Below are the code and all the weights of a small trained network. Each question names an input and a class and asks about switching units off, where a switched-off unit gives its printed mean instead of its output.

import numpy as np


def w(rows, s, z=0):
    codes = np.array(rows[::2]) - 128.0
    scale = np.full(codes.shape[1], s)
    scale[-1] = z or s
    return codes * scale


def f(y):
    return y / 2 * (1 + np.tanh(0.7978845608 * (y + 0.044715 * y**3)))


def log_softmax(a):
    a = a - a.max(-1, keepdims=True)
    return a - np.log(np.exp(a).sum(-1, keepdims=True))


def net(x, mask):
    res = np.array(x, float).reshape(1, 8) / 4 @ E
    y = f(res @ A[0][:, :-1].T + A[0][:, -1])
    res = res + np.where(mask, y, B[0][:, -1]) @ B[0][:, :-1]
    return log_softmax(res[-1] @ U[:, :-1].T + U[:, -1])


A, B = {}, {}
E = w([
[130,131,129],'x0',
[252,127,63],'x1',
[130,128,128],'x2',
[65,221,2],'x3',
[61,3,73],'x4',
[128,129,129],'x5',
[128,131,128],'x6',
[128,130,128],'x7',
],0.0047)
A[0] = w([
[121,75,120,18],'N0',
[97,168,80,82],'N1',
[86,198,40,80],'N2',
[173,77,211,95],'N3',
[148,226,192,71],'N4',
[170,97,187,89],'N5',
[152,216,185,168],'N6',
[158,136,106,4],'N7',
[167,69,190,81],'N8',
[79,42,102,178],'N9',
[137,126,165,24],'N10',
[114,147,94,47],'N11',
[254,112,50,8],'N12',
[140,102,161,42],'N13',
[133,187,164,18],'N14',
[171,82,203,66],'N15',
[147,184,164,71],'N16',
[15,159,209,135],'N17',
],0.01,0.0041)
B[0] = w([
[78,91,112,107],'N0',
[82,152,152,146],'N1',
[70,206,169,206],'N2',
[96,187,134,205],'N3',
[99,76,56,172],'N4',
[98,156,120,163],'N5',
[158,119,64,214],'N6',
[104,85,162,90],'N7',
[86,175,123,181],'N8',
[148,109,48,252],'N9',
[92,106,140,97],'N10',
[73,117,165,106],'N11',
[137,24,254,174],'N12',
[85,120,133,109],'N13',
[80,71,117,109],'N14',
[84,176,139,177],'N15',
[113,92,102,128],'N16',
[183,77,210,235],'N17',
],0.025,0.0034)
U = w([
[2,200,154,28],'0',
[151,47,231,96],'1',
[189,162,88,252],'2',
[69,51,4,56],'3',
[161,164,103,203],'4',
],0.0071,0.0029)

Each question gives the input, the list of numbers given to net, and the class t.
The units are the neurons (one row each of A and B). Each row of codes is followed by its name. A weight is (code - 128) times the scale printed after its matrix; where a second scale follows, it is the last column's (A, B and U).
mask holds one flag per neuron, in row order. A switched-off neuron (its flag False) gives its mean, the last column of its row in B, instead of its output. The means were averaged over made-up inputs and are rounded, as every weight is.
A unit's drop is (log p(t) with every unit on - log p(t) with that unit switched off) / (log p(t) with every unit on - log p(t) with every unit switched off).
The circuit of an input: a set's keep is (log p(t) with only the set's units on - log p(t) with every unit switched off) / (log p(t) with every unit on - log p(t) with every unit switched off). Starting from the 12 units with the biggest drops (on a tie, the unit counted first), units are removed one at a time, each time the one whose removal leaves the highest keep (on an exact tie, the one counted first), for as long as the keep stays at least 0.8.
units of the circuit, in order: the units of the circuit, biggest drop first
unit that matters most: the unit with the biggest drop
top k neurons: the k neurons with the biggest drops, biggest first
drop of u: that unit's drop, to one decimal
input [-4,1,-8,6,6,3,0,2], class 0: top 3 neurons	[N2 N6 N1]
input [-6,1,6,-5,8,-2,0,-6], class 3: unit that matters most	N9
input [-6,2,2,-8,7,-7,-7,1], class 0: units of the circuit, in order	[N3 N8]
input [-7,-2,6,-2,-7,0,-3,7], class 3: units of the circuit, in order	[N4 N6]
input [-4,5,-4,-7,-8,-4,0,-3], class 3: top 3 neurons	[N4 N6 N2]
input [-2,6,3,6,-8,-4,-4,2], class 3: top 2 neurons	[N4 N6]
input [3,0,-1,-7,-8,-1,5,2], class 3: top 4 neurons	[N4 N6 N2 N16]
input [2,4,-4,5,4,8,2,6], class 0: top 3 neurons	[N2 N17 N6]
input [-1,2,-2,-8,-8,-7,-8,2], class 0: units of the circuit, in order	[N3 N15]
input [-3,7,8,8,6,-4,3,0], class 0: top 2 neurons	[N2 N17]
input [-3,4,-4,3,-3,-6,-1,-6], class 1: top 4 neurons	[N12 N9 N3 N8]
input [-2,-3,1,-6,-1,2,2,-8], class 0: top 3 neurons	[N3 N15 N8]
input [-5,8,2,-5,-5,3,4,-2], class 1: top 2 neurons	[N12 N9]
input [4,-7,5,2,-1,8,-4,-8], class 1: unit that matters most	N17
input [5,-5,3,4,-6,-1,-3,-1], class 3: top 3 neurons	[N4 N6 N14]
input [3,8,8,5,2,8,4,8], class 1: drop of N12	0.7
input [5,7,3,-3,2,8,-2,-2], class 1: drop of N12	1.2
input [-6,8,-3,3,4,4,8,4], class 1: drop of N12	0.7
input [7,7,-1,2,3,-4,-1,-6], class 1: drop of N12	0.7
input [2,-2,2,0,-7,-4,1,-2], class 3: top neuron	[N4]
input [-3,6,-3,0,-6,7,-2,6], class 1: top 2 neurons	[N12 N9]
